Here is a tiny trained network, its code and every weight. The questions are about switching its units off for an input and a target symbol, where a switched-off unit gives its printed mean instead of its output.

import numpy as np


def w(rows, s, z=0):
    codes = np.array(rows[::2]) - 128.0
    scale = np.full(codes.shape[1], s)
    scale[-1] = z or s
    return codes * scale


def f(y):
    return y / 2 * (1 + np.tanh(0.7978845608 * (y + 0.044715 * y**3)))


def softmax(a):
    e = np.exp(a - a.max(-1, keepdims=True))
    return e / e.sum(-1, keepdims=True)


def log_softmax(a):
    a = a - a.max(-1, keepdims=True)
    return a - np.log(np.exp(a).sum(-1, keepdims=True))


def net(x, mask):
    ids = ['ΔΨβλπσω'.index(c) for c in x.split()]
    T = len(ids)
    res = E[ids] + P[:T]
    r = res
    for j in range(3):
        rows = slice(2 * j, 2 * j + 2)
        q, k, v = (r @ M[0][rows].T for M in (Q, K, V))
        z = softmax(np.where(np.tri(T) > 0, q @ k.T / 2**0.5, -1e9)) @ v
        o = O[0][rows]
        res = res + np.where(mask[j], z, o[:, -1]) @ o[:, :-1]
    y = f(res @ A[0][:, :-1].T + A[0][:, -1])
    res = res + np.where(mask[3:7], y, B[0][:, -1]) @ B[0][:, :-1]
    return log_softmax(res[-1] @ U[:, :-1].T + U[:, -1])


Q, K, V, O, A, B = {}, {}, {}, {}, {}, {}
E = w([
[117,78,228,141,174],'Δ',
[149,152,169,115,87],'Ψ',
[210,233,158,159,187],'β',
[112,42,214,183,159],'λ',
[88,112,19,227,217],'π',
[252,47,73,138,86],'σ',
[50,141,106,188,2],'ω',
],0.0091)
P = w([
[75,136,127,68,135],'0',
[101,95,148,103,164],'1',
[122,92,104,116,117],'2',
[166,180,106,141,88],'3',
[165,146,147,169,112],'4',
[163,75,174,189,119],'5',
[183,115,133,207,89],'6',
[205,195,111,221,51],'7',
[197,146,172,223,80],'8',
[181,43,200,255,104],'9',
],0.01)
Q[0] = w([
[80,195,70,18,146],'H1',
[207,140,110,191,101],'H1',
[198,198,222,172,67],'H2',
[134,116,252,179,171],'H2',
[110,169,71,26,97],'H3',
[133,255,129,184,103],'H3',
],0.0083)
K[0] = w([
[79,111,142,62,166],'H1',
[156,95,141,201,102],'H1',
[145,104,146,254,156],'H2',
[164,130,82,232,75],'H2',
[78,122,122,54,220],'H3',
[149,45,152,229,137],'H3',
],0.012)
V[0] = w([
[127,36,96,97,23],'H1',
[239,133,126,130,142],'H1',
[63,79,16,178,143],'H2',
[169,213,1,128,145],'H2',
[79,126,183,165,226],'H3',
[67,243,147,128,26],'H3',
],0.0097)
O[0] = w([
[96,234,131,127,219,197],'H1',
[153,110,141,35,144,251],'H1',
[122,102,68,208,208,105],'H2',
[85,87,7,88,88,39],'H2',
[184,80,155,187,120,87],'H3',
[179,243,76,149,58,132],'H3',
],0.011,0.0028)
A[0] = w([
[161,231,89,253,69,2],'N1',
[174,180,183,90,71,146],'N2',
[43,140,50,152,163,99],'N3',
[165,61,164,105,43,124],'N4',
],0.0054,0.006)
B[0] = w([
[253,109,135,1,186,176],'N1',
[35,166,130,78,112,254],'N2',
[134,158,246,46,100,130],'N3',
[164,88,153,102,72,182],'N4',
],0.0067,0.0039)
U = w([
[167,118,198,156,109,39],'Δ',
[104,215,95,181,90,221],'Ψ',
[137,78,113,79,34,119],'β',
[149,121,181,166,139,2],'λ',
[135,64,47,205,120,147],'π',
[1,148,139,70,145,124],'σ',
[136,148,113,46,213,159],'ω',
],0.0062,0.0054)

Each question gives the input, a string of symbols that net reads in full, and the target symbol t.
The units are the heads (2 rows each of Q, K, V and O) and the neurons (one row each of A and B). Each row of codes is followed by its name. A weight is (code - 128) times the scale printed after its matrix; where a second scale follows, it is the last column's (O, A, B and U).
mask holds one flag per unit, heads first, then neurons. A switched-off unit (its flag False) gives its mean, the last column of its rows in O or B, instead of its output. The means were averaged over made-up inputs and are rounded, as every weight is.
A unit's drop is (log p(t) with every unit on - log p(t) with that unit switched off) / (log p(t) with every unit on - log p(t) with every unit switched off).
The circuit of an input: a set's keep is (log p(t) with only the set's units on - log p(t) with every unit switched off) / (log p(t) with every unit on - log p(t) with every unit switched off). Starting from all 7 units, units are removed one at a time, each time the one whose removal leaves the highest keep (on an exact tie, the one counted first), for as long as the keep stays at least 0.8.
circuit, biggest first: the units of the circuit, biggest drop first
most important unit: the unit with the biggest drop
which heads matter: for each layer, one digit per head in row order, 1 if its drop is at least 0.15 and else 0, layers parted by /
drop when u is switched off: that unit's drop, to one decimal
input Ψ ω Δ ω Ψ Ψ ω ω Δ Ψ, target Ψ: circuit, biggest first => H3
input σ ω σ ω ω λ β β, target Δ: circuit, biggest first => H3; H2
input π π Ψ, target π: circuit, biggest first => H2; H1
input σ Ψ σ Ψ β Ψ σ β, target ω: which heads matter => 101
input Δ σ β ω Δ Δ λ Ψ, target Δ: circuit, biggest first => H2; H3
input π ω Δ Δ σ σ σ ω, target σ: which heads matter => 101
input β β ω, target β: which heads matter => 110
input Ψ σ β Ψ β, target β: circuit, biggest first => H2; H1
input λ σ λ π Ψ, target π: circuit, biggest first => H2; H3; N2
input Δ β λ, target Δ: which heads matter => 011
input ω λ Ψ ω λ Ψ Δ ω Ψ σ, target Ψ: which heads matter => 001
input Ψ Ψ π β β, target π: which heads matter => 110
input λ Δ σ β β Ψ, target β: circuit, biggest first => H1; H2
input λ β λ β λ Ψ λ Ψ, target Δ: which heads matter => 011
input π Δ σ Ψ β Δ, target β: circuit, biggest first => H1; H2
input ω λ β β, target Δ: circuit, biggest first => H3; H1
input β ω Δ λ Δ β β σ Δ Δ, target ω: circuit, biggest first => H1
input Ψ Ψ π β, target π: circuit, biggest first => H2; H1
input ω σ ω Ψ β ω β π β Δ, target π: which heads matter => 010
input λ π β β λ, target β: most important unit => H1
input σ ω λ ω λ, target Ψ: drop when H3 is switched off => 0.4
input λ ω π Δ ω σ β Ψ ω Δ, target Ψ: drop when N1 is switched off => -0.1
input σ Δ π ω β σ β β β, target β: drop when H2 is switched off => 0.5
